Below is a small trained network, with its code and all its weights. Each question gives an input and a class and asks what happens when units are switched off, that is, made to give their printed mean instead of their output.

import numpy as np


def w(rows, s, z=0):
    codes = np.array(rows[::2]) - 128.0
    scale = np.full(codes.shape[1], s)
    scale[-1] = z or s
    return codes * scale


def norm(h):
    return h / np.sqrt((h * h).mean(-1, keepdims=True) + 1e-5)


def f(y):
    return y / 2 * (1 + np.tanh(0.7978845608 * (y + 0.044715 * y**3)))


def log_softmax(a):
    a = a - a.max(-1, keepdims=True)
    return a - np.log(np.exp(a).sum(-1, keepdims=True))


def net(x, mask):
    res = np.array(x, float).reshape(1, 3) / 4 @ E
    u = 0
    for l in range(3):
        y = f(norm(res) @ A[l][:, :-1].T + A[l][:, -1])
        res = res + np.where(mask[u : u + 8], y, B[l][:, -1]) @ B[l][:, :-1]
        u += 8
    return log_softmax(norm(res)[-1] @ U[:, :-1].T + U[:, -1])


A, B = {}, {}
E = w([
[215,202,182],'x0',
[45,213,175],'x1',
[144,231,3],'x2',
],0.0038)
A[0] = w([
[130,65,196,96],'L0N0',
[122,200,45,169],'L0N1',
[198,126,62,116],'L0N2',
[53,212,204,74],'L0N3',
[2,82,85,47],'L0N4',
[125,135,104,76],'L0N5',
[106,98,105,136],'L0N6',
[113,103,145,2],'L0N7',
],0.0079,0.0043)
B[0] = w([
[97,120,181,194],'L0N0',
[74,72,151,254],'L0N1',
[93,145,177,181],'L0N2',
[3,128,154,210],'L0N3',
[62,106,38,182],'L0N4',
[161,144,133,99],'L0N5',
[115,152,158,144],'L0N6',
[202,110,175,80],'L0N7',
],0.0062,0.0028)
A[1] = w([
[212,250,210,224],'L1N0',
[80,254,166,113],'L1N1',
[91,134,134,64],'L1N2',
[144,66,84,83],'L1N3',
[126,231,13,194],'L1N4',
[244,37,72,71],'L1N5',
[52,93,153,254],'L1N6',
[213,88,91,131],'L1N7',
],0.0094,0.0025)
B[1] = w([
[126,90,4,219],'L1N0',
[83,55,112,205],'L1N1',
[125,103,93,137],'L1N2',
[107,203,108,141],'L1N3',
[203,207,241,205],'L1N4',
[3,83,180,184],'L1N5',
[235,117,126,254],'L1N6',
[9,123,115,155],'L1N7',
],0.0075,0.0054)
A[2] = w([
[143,140,146,169],'L2N0',
[119,144,110,55],'L2N1',
[147,115,36,125],'L2N2',
[185,46,122,252],'L2N3',
[68,135,151,98],'L2N4',
[148,110,52,155],'L2N5',
[231,143,248,186],'L2N6',
[147,50,160,67],'L2N7',
],0.014,0.0029)
B[2] = w([
[90,164,194,136],'L2N0',
[129,138,141,117],'L2N1',
[151,123,32,188],'L2N2',
[208,253,78,249],'L2N3',
[132,49,151,172],'L2N4',
[127,150,8,182],'L2N5',
[152,172,202,254],'L2N6',
[43,176,103,206],'L2N7',
],0.0068,0.0064)
U = w([
[123,148,13,203],'0',
[139,234,219,158],'1',
[10,33,167,150],'2',
[156,195,78,97],'3',
[150,88,120,7],'4',
],0.014,0.011)

Each question gives the input, the list of numbers given to net, and the class t.
The units are the neurons (one row each of A and B). Each row of codes is followed by its name. A weight is (code - 128) times the scale printed after its matrix; where a second scale follows, it is the last column's (A, B and U).
mask holds one flag per neuron, layer by layer. A switched-off neuron (its flag False) gives its mean, the last column of its row in B, instead of its output. The means were averaged over made-up inputs and are rounded, as every weight is.
A unit's drop is (log p(t) with every unit on - log p(t) with that unit switched off) / (log p(t) with every unit on - log p(t) with every unit switched off).
The circuit of an input: a set's keep is (log p(t) with only the set's units on - log p(t) with every unit switched off) / (log p(t) with every unit on - log p(t) with every unit switched off). Starting from the 12 units with the biggest drops (on a tie, the unit counted first), units are removed one at a time, each time the one whose removal leaves the highest keep (on an exact tie, the one counted first), for as long as the keep stays at least 0.8.
circuit, biggest first: the units of the circuit, biggest drop first
unit that matters most: the unit with the biggest drop
top k neurons: the k neurons with the biggest drops, biggest first
k most important neurons of layer l: the k neurons of layer l with the biggest drops, biggest first
input [5,6,5], class 2: circuit, biggest first : L1N1, L2N3
input [4,-5,-3], class 2: circuit, biggest first : L1N5, L0N3
input [-4,-7,-8], class 1: circuit, biggest first : L1N0, L2N3
input [-2,1,4], class 1: unit that matters most : L1N0
input [8,8,-6], class 0: 4 most important neurons of layer 0 : L0N1, L0N2, L0N4, L0N6
input [4,3,-3], class 0: top 2 neurons : L1N4, L0N1
input [-3,-2,3], class 3: circuit, biggest first : L1N0, L1N1
input [0,6,6], class 1: 2 most important neurons of layer 1 : L1N4, L1N0
input [6,6,-5], class 0: top 2 neurons : L1N4, L1N0
input [4,-3,-2], class 0: top 2 neurons : L1N0, L0N4
input [-4,-6,2], class 2: top 2 neurons : L0N3, L1N5
input [-7,0,-6], class 0: 2 most important neurons of layer 0 : L0N4, L0N2
input [-1,-6,7], class 1: top 2 neurons : L1N4, L0N2
input [2,-6,7], class 1: circuit, biggest first : L1N4
input [1,4,1], class 2: 2 most important neurons of layer 1 : L1N0, L1N4
input [-1,-4,4], class 1: top 2 neurons : L1N0, L0N2
input [3,-5,5], class 1: top 2 neurons : L1N4, L0N0
input [3,-7,6], class 2: top 3 neurons : L1N5, L0N3, L1N7
input [-4,-6,-1], class 2: top 4 neurons : L0N3, L1N5, L0N1, L1N0
input [1,-8,-5], class 2: circuit, biggest first : L1N5
input [8,8,-5], class 0: 3 most important neurons of layer 0 : L0N1, L0N2, L0N4
input [-3,6,2], class 2: top 2 neurons : L0N3, L1N0
input [7,5,5], class 0: top 3 neurons : L1N0, L0N4, L1N1
input [-8,1,-4], class 0: top 2 neurons : L0N4, L1N4
input [1,-4,0], class 2: top 2 neurons : L0N3, L1N5
input [-6,6,-7], class 1: 2 most important neurons of layer 0 : L0N0, L0N1
